In the rows, zero is written as 128.
Known rows:
pova: [149 129 103 110  61  89 120 114 119  79 123 145 123  99 172  99  67  92
  73 173 123 108 149 124 134 112 119 166 121  87 127 103 138 123  91 132
  92 114 123  96 114 162  98 139 145 152 136 145 125  98]
stonasta: [124 120 115 143 119 144 139 159 142 128 137 141 120 130 111 124 112 120
 127 140 140 121 134 121 116 134 137 132 130 114 118 115 122 121 130 141
 119 105 121 133 133 151 138 110 116 129 133 134 119 135]
lisite: [148 140 167 143 156 116 115 108 126 167  96 111 113 152 132 125 154 119
 125 112 110 138 123 147 156 104 123 113 148 141 133 133 129 151 128 108
 140 133 122  87 123  83 154 161 147 134 117  93 141 108]
boplom: [116 143 137 161 153 166 170 128 148  81 125 121 148 102 135 139 137 155
 162 122 139 113  96  85 192 120  88 146 101  90 184 109 106 106 130 143
 132 153 125 147 154 135 166 101 128 146 123 112 120 120]
plogran: [113 113 111 131 130 144 131 128 126 114 145 132 124 122 119 134 128 126
 134 125 146 135 128 134  98 141 126 137 128 126 115 131 122 131 137 135
 133 128 122 155 124 149 111 112  96 134 136 131 123 146]
grosin: [147 125 145 158 147 130  97 160 118 190  87 112  59 148 116 119 150  75
  84 122 116 140 113 192 147 130 143  99 178 166 149 104 124 142 113  83
 153  96 103 121 102  98  88 157 138 123 148  77 134 143]
treflezal: [155 121 151 119 154 131 118  99 117 141  97  91 119 138 147 137 166 130
 121 101 126 135 103 152 165 124 107 108 146 155 176 143 106 133 113 100
 158 140 117 118  95  57 119 167 147 113 154  85 151 136]
subol: [143 127 147 135 141 120 112 120 131 164  96 122 107 163 123 117 149 105
 116 120 116 140 139 140 129 113 129 110 146 135 127 119 133 147 128 128
 144 113 112  79 112 114 160 156 134 138 125  93 110 106]
druplo: [160 160 152  95 162 190 136  73 147 177 128  96 115 137 176 144 152 125
 151  83 131  97 103  89 181 104 116 127 144 149 154 116 135 138  92  65
 203 165 109 109 133  89 120 152 156 154 123  95  65  55]
skudrem: [120 127 122 132 129 145 149 140 133 101 138 132 139 123 120 134 124 147
 146 138 137 123 122 104 128 129 116 133 114 106 137 130 118 112 133 158
 111 127 128 132 130 130 164 113 117 117 127 134 131 145]
ropon: [138 121 150 122 152 115 112  81 118 149 105 109 117 156 135 127 161 116
 123 107 122 144 135 142 124 111 117 113 144 142 129 143 126 159 131 123
 157 135 115  91 101  94 143 164 127 140 135  93 121 110]
demem: [120 113 112 135 135 153 145 128 138 111 151 133 133 122 130 133 122 123
 140 125 157 123 130 131 104 134 118 134 133 111 125 135 115 125 140 144
 129 127 120 150 120 133 139 109 102 138 141 130 127 143]
poki: [125 136 109 119 114 106 103  98  94  81 151 116 123  85 164 139 127 140
 115 179 123 132 123 104 154 130 131 122  95 118 142 141 139 125 110 117
 104 176 143 171 129 144 102 137 131 121 118 144 102 107]
brusto: [124 137 133 151 130 142 141 152 132 129 133 132 128 121 121 130 121 131
 136 128 131 118 118 130 140 127 125 137 133 121 128 123 124 119 131 128
 114 127 131 139 142 125 131 114 126 123 120 131 142 140]
bilen: [125 134 124 152 119 144 138 173 137 134 133 145 117 129 108 122 111 118
 125 144 131 118 126 123 134 131 138 131 132 113 120 105 130 113 133 137
 109 106 125 130 141 148 143 108 122 128 120 134 125 137]
klenogran: [118 127 120 135 127 143 140 140 129 119 141 134 131 118 121 132 120 130
 137 130 140 124 122 125 125 133 126 139 127 121 125 127 125 120 134 137
 122 127 130 144 134 138 128 109 112 125 127 137 128 142]
stotok: [138 114 121 126  92 116 167 116 146  92 124 141 145 107 160 103  73 105
 115 118 149 101 135 154 124 114  97 186 153  91 120 116 111 119 115 125
 115 117 122  97 125 119 103 113 129 159 137 142 178 131]
lodo: [138 114 106 144 120 158 140 178 143 118 126 133 107 125 113 131 115 108
 114 142 158 118 119 132 130 142 130 118 142 115 158 104 103  97 118 147
 123  88 108 149 102 123 142 110 119 107 170 119 129 164]
brege: [117 116 107 136 123 147 137 151 140 119 141 143 123 132 114 127 115 112
 129 134 154 125 142 121  95 134 130 132 132 107 115 118 121 123 134 155
 129 104 113 134 119 153 149 108 100 136 143 134 108 136]

Facts:
bruklum | Ξ kluran | σ daklam
ralugir | σ treflezal
bavur | σ kluran
divotum | Φ begrek tigrem
luzaru | Φ soleklon sosta kubreske | σ divotum
flopum | Ξ brusto | σ tebon
skazilak | Ξ brodonak | σ nogeples
skudrem | Ξ bastil | σ sosta
pova | Ξ kubreske | σ skiplibran
koto | Φ fima | σ groste
stuflo | Ξ vule | σ tufal
drofemen | σ drubron
groste | Φ fumim vunur
simin | Φ bigrik | Ξ tuzodrin | σ drubron
latu | Φ trubrim | Ξ stotok | σ vatrofu
stomas | Ξ lodo | σ stuva
bigrik | σ zemuk
klenogran | Ξ bedro | σ subol
meflozel | Φ flabazek pligrem | σ kubreske
poki | Φ vatrofu begrek | σ drekli
flabrok | Φ kega plute drubron | σ zemuk
tovem | Ξ bavur | σ liklasem
tibri | Φ bedro draskir | Ξ vitri | σ turi
vunol | Φ pegrus kliben brafli subol | Ξ bragre | σ zemuk
skonin | Ξ meflozel | σ siflatron
stotin | σ drofemen
kega | Ξ vunur | σ tufal
plibin | σ groste
tigrem | σ druplo
skotrer | Ξ kofizul | σ daklam
brodonak | Ξ trigrir | σ siflatron
mafir | σ grosin
segril | σ kubreske
stotok | Ξ pova | σ liklasem
ledi | Ξ flabazek | σ turi
febrol | Φ tigrem megra | σ brodonak
flodi | Φ vunur | Ξ vugigro | σ trubrim
zoskik | σ todus
tuzodrin | Ξ brutrol | σ skiplibran
leluk | Φ stonasta | σ trigrir
skulezon | Φ soleklon todus | σ zadal
kelek | Φ skonin pesti truri | σ tiseplo
tebon | Φ sikel nogeples bilen | Ξ brodretrar
trigrir | σ grosin
kudri | Φ sikel pegrus | σ drofemen
kluski | σ zoskik
brafli | σ fumim
turi | σ daklam
plute | σ kimo
koge | Φ pova skazilak | Ξ drusol | σ koto
trutriler | Φ lodo stotin | σ pudrus
bebom | Φ flovusu vugigro fima | σ trubrim
vunur | Ξ soleklon | σ kofizul
sikel | σ plibin
bitomom | σ skonin
bragre | Ξ liklasem | σ kubreske
sosta | Ξ trutriler | σ divotum
nogeples | σ skiplibran
flebris | Ξ klenogran | σ drofemen
skidi | σ drekli
geflil | σ fumim
flabre | σ tiseplo
tufal | Φ stonasta zadal | Ξ draskir | σ daklam
brirana | σ vatrofu
pimam | Ξ bruklum | σ dribradrum
gapledri | Φ viku begrek todus tiseplo bavur plute | σ zadal
tiseplo | σ groste
nipe | σ subol
brusto | σ skonin
vikle | σ zoskik
rekloplel | Ξ bilen | σ pudrus
vitri | Ξ latu | σ stuva
sipen | Φ pova stomas | Ξ skotrer | σ vatrofu
trumo | Φ stuflo | Ξ koto | σ daklam
draskir | Ξ bigrik | σ groste
stikul | Φ vikle pegrus | σ zoskik
flaste | Φ vatrofu faskir | Ξ geflil | σ drofemen
brodretrar | Φ flabre plibin stomas | Ξ zemuk | σ sosta
boklo | Ξ skudrem | σ vatrofu
notres | Φ trubrim | σ fumim
truri | Ξ febrol | σ grosin
klavol | Φ mida | Ξ grosin | σ trubrim
vave | σ plibin
viku | Ξ todus | σ subol
brutrol | Ξ druplo | σ padi
stelesku | Ξ tiseplo | σ foplor
flabazek | σ druplo
brula | Φ plibin | Ξ zadal | σ stuva
drusol | Φ kega | σ stuva
foga | Ξ pegrus | σ groste
kubreske | Ξ flabrok | σ drubron
lisite | σ siflatron
tustom | Ξ brafli | σ kubreske
stonasta | σ druplo
floflerok | σ kimo
brege | Ξ kelek | σ pudrus
megra | Ξ pesti | σ latu
flesu | Φ floflerok | σ todus
flovusu | σ vagrabrul
klurar | Φ flabazek mafir ralugir | σ drekli
bruseskim | Ξ flodi | σ fima
flobegus | Φ zoskik tigrem ralugir | Ξ destus | σ grosin
liklasem | σ pudrus
skaskel | Ξ tovem | σ lisite
pligrem | Ξ skonin | σ tufal
treflezal | Φ stotin | σ druplo
dribradrum | Φ tustom kliben
fumim | Ξ flesu | σ todus
kofizul | Φ tovem | Ξ tebon | σ nogeples
siflatron | Ξ kladur
stuva | Φ sikel zadal | Ξ lisite
boplom | Φ foga | σ tufal
dimem | Φ vagrabrul | σ todus
tapluk | σ drekli
demem | Ξ kimo | σ zadal
kluran | Φ siflatron | Ξ boplom | σ nogeples
bastil | Ξ nipe | σ vagrabrul
foplor | σ drubron
gisil | Φ plibin megra skiplibran | Ξ mida | σ sosta
fupefem | Φ skonin | Ξ nerabril | σ fima
faskir | σ divotum
zesu | σ dribradrum
kloskem | Φ floklibus | σ sosta
vugigro | σ tiseplo
pesti | σ dribradrum
drekli | Φ stelesku daklam kladur | Ξ trubrim | σ skiplibran
vule | Φ tuzodrin brirana | σ kluran
kimo | Φ brutrol | σ nogeples
nerabril | Ξ turi | σ zoskik
padi | Φ vatrofu brirana zadal | σ vatrofu
lodo | Ξ skudapas | σ zadal
bedro | σ koto
zadal | σ pudrus
kliben | σ kofizul
skudapas | Φ stotin grosin | σ groste
mida | Ξ klavol | σ tiseplo
zemuk | Ξ kudri
peki | Φ geflil truri | Ξ segril | σ fumim
kladur | Ξ faskir | σ kubreske
destus | Φ vikle nipe brege tiseplo | σ koto
ropon | Ξ leluk | σ vagrabrul
floklibus | Ξ pudrus | σ druplo
fima | Ξ kliben
bilen | σ stuva
trubrim | Ξ sipen
plaskol | Φ skonin | Ξ fumim | σ dribradrum
begrek | σ ropon
plogran | Ξ vunol | σ subol
biflim | Ξ drofemen | σ drofemen
soleklon | σ treflezal
pegrus | Ξ plibin | σ dribradrum
druplo | Φ foga | Ξ notres

Rows:
No name comes twice in this set of rows, the named rows included.
[161 119 156 114 118 102 132  68 130 135  87 118 133 143 164 101 117  96
 102 103 117 124 138 161 137  96  97 159 158 121 127 128 118 155 108 105
 144 126 113  48 107  84 117 165 153 162 134 105 173 101] : vitri
[136 141  92 123  91  93  70 129  91  84 141 134  92  94 159 127 112 111
  75 221 111 132 144  87 141 130 158  98  84 103 137 119 153 124 102 142
  83 138 132 152 110 179 121 149 142 120 123 140  53  86] : plute
[146 133 160 133 159 116 113  98 122 160  97 108 113 156 132 127 158 122
 127 111 115 141 127 149 136 109 118 113 145 144 130 137 127 156 127 112
 150 134 118  90 111  92 150 162 139 139 122  93 131 111] : brodonak
[ 63 132 135  98 122 180 150 133 138 120 104 155 127 150 141 110 133 137
 136 101 114 133 125  94 131 165 133 165  88 114 145  80 128 124 100 151
 161  67 121 138 136 194  99 127  69 125 147 102  76 136] : foga
[120 185 136 129 146  47  48  52  76 107 103  97 122  97 182 146 161 131
  95 199  56 130 129 120 188  96 121 105  88 115 158 143 202 179  63 126
 124 225  89 108 152 126 128 167 134 156  46 106  57  36] : kimo
[ 58 146 164  96 127 164 161 115 120 132 119 149 141 130 155 120 127 171
 160 101  94 128 106 118 157 162 139 177  96 138 126 119 130 110 105 108
 117  93 162 144 158 130  80 141  87  77 116 125 152 163] : destus
[115 128 123 131 137 138 149 120 132 111 149 123 138 110 135 137 127 143
 145 120 141 124 117 124 133 131 118 141 125 124 130 134 121 121 133 121
 125 149 132 153 143 123 115 110 117 129 125 135 137 140] : luzaru
[128 120 112 174 134 151 150 169 151 122 153 140 114 122 113 127 104  91
 131 152 170 112 138 130 112 127 125 129 154  95 121 115 112 117 140 157
 113 112 104 142 128 129 170  97 105 144 138 131 119 128] : vikle
[ 56 132 151  73 129 166 156  89 114 116 122 143 150 136 163 121 138 171
 161  94 109 137 118 114 123 167 134 174  88 139 118 136 123 122 112 126
 135  98 153 147 141 138  76 142  66  87 132 125 139 163] : koge
[134 127 133 131  98 116 166 104 138  96 127 137 151  94 161 109  84 126
 124 119 130 100 119 147 154 113  96 192 140 105 132 120 119 118 114 107
 111 142 136 110 149 115  86 115 144 151 120 143 186 133] : flabrok
[158 157  92  85  89 169 105 135 133 141 173 131  92 111 166 142  92 116
 115 175 137  88 134  63 129 125 167 106 113 123 111 110 156 105  84 112
 122 134 119 139 120 145 123 139 147 112 122 161  38  75] : tuzodrin

The same things again, as new rows of numbers:
Known rows:
simin: [112 132 101 102 141 150 144 113 128 170  80 147 141 120 122 127 122 120
 136 129 155 178 109 176 137 146]
fupefem: [127 120 141  94 171 137 147 125 149 151 131 133 173 135 118 106 140  96
 102 159 112 122  98 145 156 121]
sipen: [143  69 226 157 154 153 116  85 118  87  73  98 122  83 128 145  94 119
 150 181 137 147 105 222 138 132]
flovusu: [125 119 116 136 115 117 115 144 140 125 136 122 139  92 121 136 139 135
 117 112 126 127 146 117 111 134]
brodretrar: [100 143 184  51 138 176  72 135  58 151 152 147 160 157 113 166 142 127
 166 107 155  66 118 146  90 111]
dribradrum: [ 56 115 117 150 128 145 129 113 120 118 138 121 128 147 126 141 124 129
  82 141 141 123 125  92 131 126]
ledi: [153 109 132 111 130 144 125 110 113 132 124 117 137 118 117 127 151 116
 110 152 115 130 121 115 107 148]
zesu: [101 114 124 132 118 125 116 132 138 133 141 121 141 110 118 137 139 129
 110 123 131 131 132 117 123 124]
tovem: [180 115 125 107 123 134 125 119 123 126 117 119 123 106 124 123 155 112
 115 146 114 126 124 118 104 157]
bragre: [159 151 105 102 140 135 199  86 171 186  50 136 137 129 137 139 149 109
 148  79 173 146 133 159 156 141]
gapledri: [ 67  90 129 140 100 142 115  97 117 173 145  96 125 194 114 140 110 133
 139 150 115 138  67  85 103 117]
plibin: [175 101 139 119 116  89  82 137 146  96 161 136  98 126 130 134 108 137
 135 141 145  97 200 178  88  85]
kelek: [ 87  61 147 133 181 109 131 153 162 166 179 159 190 155 116 100 100  99
  88 164 137 117 176 149 138  41]
brutrol: [125 121  63  88 140 131  64 156 101 133 113 172 115  82 127 108  84 138
 123 202 123 192  96 187  94 172]
zemuk: [138 145 139  78 141 156 100 160  77 149 139 150 180 135 123 142 153 122
 140 104 140  81 128  96  95 136]
klurar: [ 66 169 145 156 126 107  95 113  94 140 151 121  89 151  92 125 144 139
 160 115 123 131 102 164 178  80]
skiplibran: [132 158 139 126 105 101  79 120 124 101 152 113  91 125 108 141 136 141
 149 120 129 107 126 173 133 110]
kudri: [ 45 157  80 127 126 153 162 101 150 136  69 138 161 183 132 163 114 136
 113  82 208 113 117 126 154 128]
latu: [150 133 144 118  78 170 167 130 106  92 157 118 173 160  91 103 135  95
 117 119 107 190 163 144 131 146]

Rows:
No name comes twice in this set of rows, the named rows included.
[ 89  92 123 138  99 129 111 107 127 167 133  95 130 171 113 138 126 135
 142 141 108 137  76  85 102 121] : skulezon
[194 142 148  86 125 124 110 115 130  96 130 122  91 111 130 135 133 125
 146 135 132 108 155 179 105 136] : stomas
[ 73 135 113 114 107 131 152  88 174 182  86 117 145 150 113 158 116 132
 157  83 182 153 118 191 155 111] : meflozel
[189 120 138  94 113 131 108 109 124 125 130 108 111 125 123 129 144 116
 137 152 111 116 111 139  93 146] : pligrem
[148 114 113 138  96 100 110 143 151 136 129 113 131 146 141 135 115 146
 168 119 112 118 111  94 100 137] : soleklon
[118 129 132 126 159 166 184  80 112 152 117 134  87 159 147 125 135 112
  86 148 137 126 122  77 137 133] : vunol
[155 160  83 118 131 142 183 106 162 116  38 141 148 142 148 139 123 124
 136  91 187 133 129 148 154 159] : tustom
[205 194 151 124  72 131 131 143  93  32 157 120 129 151  82  99 143 112
 158 104 114 154 180 206 154 138] : pova
[165  85 111 157 117  92 113 156 145 123 139 136 123 181 152 117  80 144
 151 138 133 106 165  95  85  97] : tiseplo
[177 133 137 115  63 169 157 131 106  64 157 108 179 165  83 103 137  92
 112 128 103 183 166 145 115 159] : stotok
[192 236 122 178 158  87 103 153  62  98  95 153  77 105 104  79 205 137
 184  97 107 120 113 153 219 117] : vunur
[224  85 144 124 170 105 167 141 135 160 127 167 108 130 155  98 130 107
 117 143 141 118 222 116  98  92] : mida

Now the same things, written a new way:
Known rows:
ropon: [120 113 151 119 130 123 125 120 109 179 162 134 123 115 125 127  82 136
 120 133 148 134 101 117 100 144 131]
meflozel: [117 155 179 135 123 120 110  81 154 125  73 143 119 106 123 139 155 133
 115 144 134 100 130  81 159 125 138]
kubreske: [110 188 192 125 129 125 126  78  65 139 152 161 132  87 121 110  77 126
 161 156 133 134  92  94 119 138 131]
kladur: [103 181 179 128 141 110 125  92 143 131  96 148 121 126 119 149 139 135
 127 142 135 103 126  75 115 143 135]
brafli: [120 146 125 113 151 115 141 118 145 124 120 127  96 135 136 132 134 141
  73 129 155 166 143 138 116 131 115]
skiplibran: [139 108 140 127 123 114  86 120 100 161 164 147 101 122 128 128  97 127
 116 121 144 142  88 116 120 158 134]
flebris: [103 174 181 127 138 112 124  90 149 142 103 145 126 123 120 154 135 139
 141 146 135 104 128  67 102 152 132]
truri: [120 124 139 113 135 108 118 105 136 150 131 120 140 136 123 141 129 142
 110 135 148 152 126  94  89 143 117]
pesti: [115 135 137 118 145 105 119 109 119 126 115 125 122 141 123 133 139 135
  86 130 148 154 124 116 117 128 124]
trumo: [136 109 137 119 123 127 114  99 158 154 124 121 126 124 134 142 139 146
 115 140 149 145 151 103 126 132 119]
koto: [143  80 141 134 108 124  95 106  59 184 133 121 160 137 132 119 102 127
 114 134 146 122 108 106 176  84 152]
lodo: [112 139 120 123 142 117 140 107 130 144 127 125 121 145 127 134 138 140
 109 133 154 151 148 127 119 148 128]
turi: [115 120 143 123 140 120 130 124 102 159 145 134 111 116 125 117  96 131
  84 126 150 144  99 138 122 130 134]
brege: [122 135 137 115 139 115 129 109 138 149 137 126 121 141 132 146 127 144
 118 137 149 153 142 106  97 142 119]
subol: [121 125 145 119 134 119 126 121 100 170 150 139 121 117 125 124  86 132
 106 129 148 135 102 121 119 135 132]
skulezon: [135 107 136 122 124 126 110 100 154 140 112 119 116 122 137 132 142 143
 104 140 150 150 149 116 133 125 123]
klavol: [142 116 133 123 132 125 116 103 139 140 124 119 120 119 125 132 159 140
  97 136 154 130 145  82 137 124 133]
vitri: [127 147 154 116 130 126 122  94  48 150 186 142 132 106 131 104  72 132
 145 147 146 175 103 126 112 133 123]
kluski: [119 136 129 113 145 116 140 115 152 132 128 124 100 133 135 135 132 144
  87 133 154 169 145 131 100 141 113]

Rows:
No name comes twice in this set of rows, the named rows included.
[137  96 144 121 115 131 110 109 116 177 137 135 129  94 127 119  93 134
 105 130 148 126 110 120 150 122 132] : dribradrum
[121 115  86 147 106 124 116  81  80 163 103 113 178 168 119 119 159 133
 151 140 157 124 171 123 218 128 159] : skudapas
[113 137 153 110 145 116 108 122  95 158 171 122  85 110 119 115  87 136
  94 129 144 104 120 147 159 114 126] : zadal
[138 114 156 104 114 129  93 106 117 193 178 120 111  85 119 125  81 144
 117 132 143  77 134 119 184 110 120] : stuva
[115 124  89 140 118 131 133  84 127 147 100 121 140 133 116 111 157 138
 125 135 159 135 172 145 195 154 143] : trutriler
[121 132 143 124 137 114 120 110 131 137 128 125 111 145 136 140 134 138
 113 139 148 152 134 113 104 137 127] : ralugir
[132 125 143 118 127 118  97  98 131 137 124 118 104 121 128 129 141 141
  98 135 147 118 153 121 180 109 122] : leluk
[144  91 148 138 122 121 116 125  64 174 129 142 152 155 148 131  98 120
 103 133 148 154  85 101 122  93 157] : plibin
[133 159 138 107 134 112 126 108 123 148 134 136 122 129 129 148 127 140
  95 124 149 127 147 103 145 118 116] : pegrus
[117 127 124 130 144 124 140 123  84 160 154 134 116 118 113 108 110 129
  94 128 155 130 102 117 132 142 148] : grosin
[120 133 136 118 144 115 131 111 135 139 128 126 115 141 133 140 134 140
  95 134 151 154 138 117 107 136 124] : tovem
[127 158 145 120  93 106  70 110 159 158  60 137 140  80 135 146 125 140
 141 164 130 109 155  75 110 142 142] : simin
[138 111 139 126 121 122 105  99 137 135 105 126 118 123 134 130 144 136
  92 135 148 140 141 117 154 115 128] : drusol
[136  83 157 139 122 127  93 105 148 128 109 119  92 132 146 124 149 136
 101 149 148 152 128 127 126 120 139] : febrol

Now the same things, written a new way:
Known rows:
stikul: [119 141 154 149 163 107 125 116 120 195  70  72 174 194 158 144 156 123
 111 170  94 135 143 142 164 155  91]
pegrus: [114 138 112 171 123 118 142 113  88 151  96 124 146 197 147 132 152 107
 118 163  96 139 148  83 143 125 101]
plibin: [ 77 126 153 177 122 162 158  90  78 135  73  96 168 142 110 129 151  99
 114 156  86 148 163  54 150 110 119]
tufal: [133 122  91 176 135 114 108 117  62 143 109 109 139 187 145 140 144 107
  80 161  77 151 119 122 159 117  99]
stuflo: [113 130  95 197 129 113 149 116  73 127  89 114 143 173 130 140 143 119
 105 140  81 138 145  83 153 128 103]
kofizul: [150 106 119 170 107 162 154 161 140 163 129  70 187 165 192 136 121  96
 113 128  22 138 118 109 141  75 123]
boklo: [117 131 113 181 142 120 160 122  67 137  82  94 154 177 142 130 143 110
  96 137  98 132 148  77 137 130  99]
vatrofu: [134 115 108 196 142 128 119 111  78 127 127  88 160 164 147 137 137 109
  88 147 111 153 148  77 152 145 103]
brirana: [124 127 117 186 134 124 132 114  83 136 108 102 152 171 144 133 143 108
 103 150 102 146 148  74 150 137 103]
turi: [100 140  99 189 129 128 130 116  86 126 103 114 154 173 129 144 138 108
 107 143  92 139 153  76 156 140 116]
klenogran: [111 132 121 185 134 123 143 114  86 141  99 105 154 170 138 132 145 112
 110 145  94 138 151  75 149 132 106]
sosta: [115 129 110 193 135 115 149 117  80 135  92 108 146 169 137 133 143 119
 108 144  89 138 146  81 149 128 100]
bastil: [110 137 114 180 140 128 149 122  74 134  86  96 162 178 140 132 142 106
  98 138 103 132 150  73 139 133 105]
kelek: [118 135 188 143 136 145 102 131  78 131  78 101 147  96 107 132 160  56
  92 153  86 172 134  63 144  97 118]
brusto: [104 141 113 186 132 129 134 118  91 136 103 104 161 169 134 139 143 108
 112 145  98 137 157  73 152 138 114]
drekli: [147 113 117 176 125 140 148 143 106 153 106  70 165 165 167 136 130 108
 106 137  36 141 122 118 144  86 110]
drusol: [102 139 128 167 139 135 111 118  80 152 101  88 167 164 136 142 145 105
  94 153  68 135 141 107 160 122 115]
floflerok: [111  82 124 182 104 148 203 175 140 187 161 113 185 151 202 109 125  83
 113 120  84 117 119  77 141  89 127]
stotin: [139 203 144 197 132 106 116 119  71 135 147  55 150 141 173  82 156 141
  92 131  90  74 150  36 136 107 111]

Rows:
No name comes twice in this set of rows, the named rows included.
[106 140 145 159 157 123 113 120 106 172  89  73 180 169 147 144 148 115
 101 159  83 132 147 121 166 147 107] : flesu
[127 133  85 181 125 125 110 113  85 129 123 123 147 199 148 144 141  98
  98 161 114 157 142  83 152 147 105] : zadal
[156 145 109 166 123 141 106 114 104 134  88  76 159 198 154 151 136 107
 115 158  41 159 137 116 143 105 105] : tebon
[112 114 123 188 152 139 105 113  60 140 113  64 170 148 130 144 139 111
  74 145  66 142 140 109 165 127 112] : divotum
[109 132 143 165 131 140 122 109  72 146  87  88 156 151 128 129 153  96
  89 160  72 150 134  95 157 100 110] : groste
[128 144 112 185 121 137 152 110 105 131  71  89 157 191 142 145 137 122
 136 145  51 146 160  86 139 110 106] : trubrim
[103 143 116 174 137 136 142 121  80 136  92 100 166 181 140 135 141 100
 100 142 107 132 157  67 141 142 112] : nipe
[113  84 128 174 107 136 146 151 135 181 170 118 165 114 170 116 145 105
 117 153  44 119 107 112 176  91 130] : kluran
[114 137 119 163 135 132 100 116  79 150 111  91 162 177 142 140 147 100
  87 162  80 142 138 108 159 127 112] : leluk
[110 101 128 171 127 141 149 149 102 175 133  88 177 153 169 127 135  97
  91 133  62 124 120 107 157  97 124] : klurar
[127  86 125 180 134 147 127 147  95 167 158  72 184 146 173 128 130  93
  75 138  75 137 116 109 156 109 119] : poki

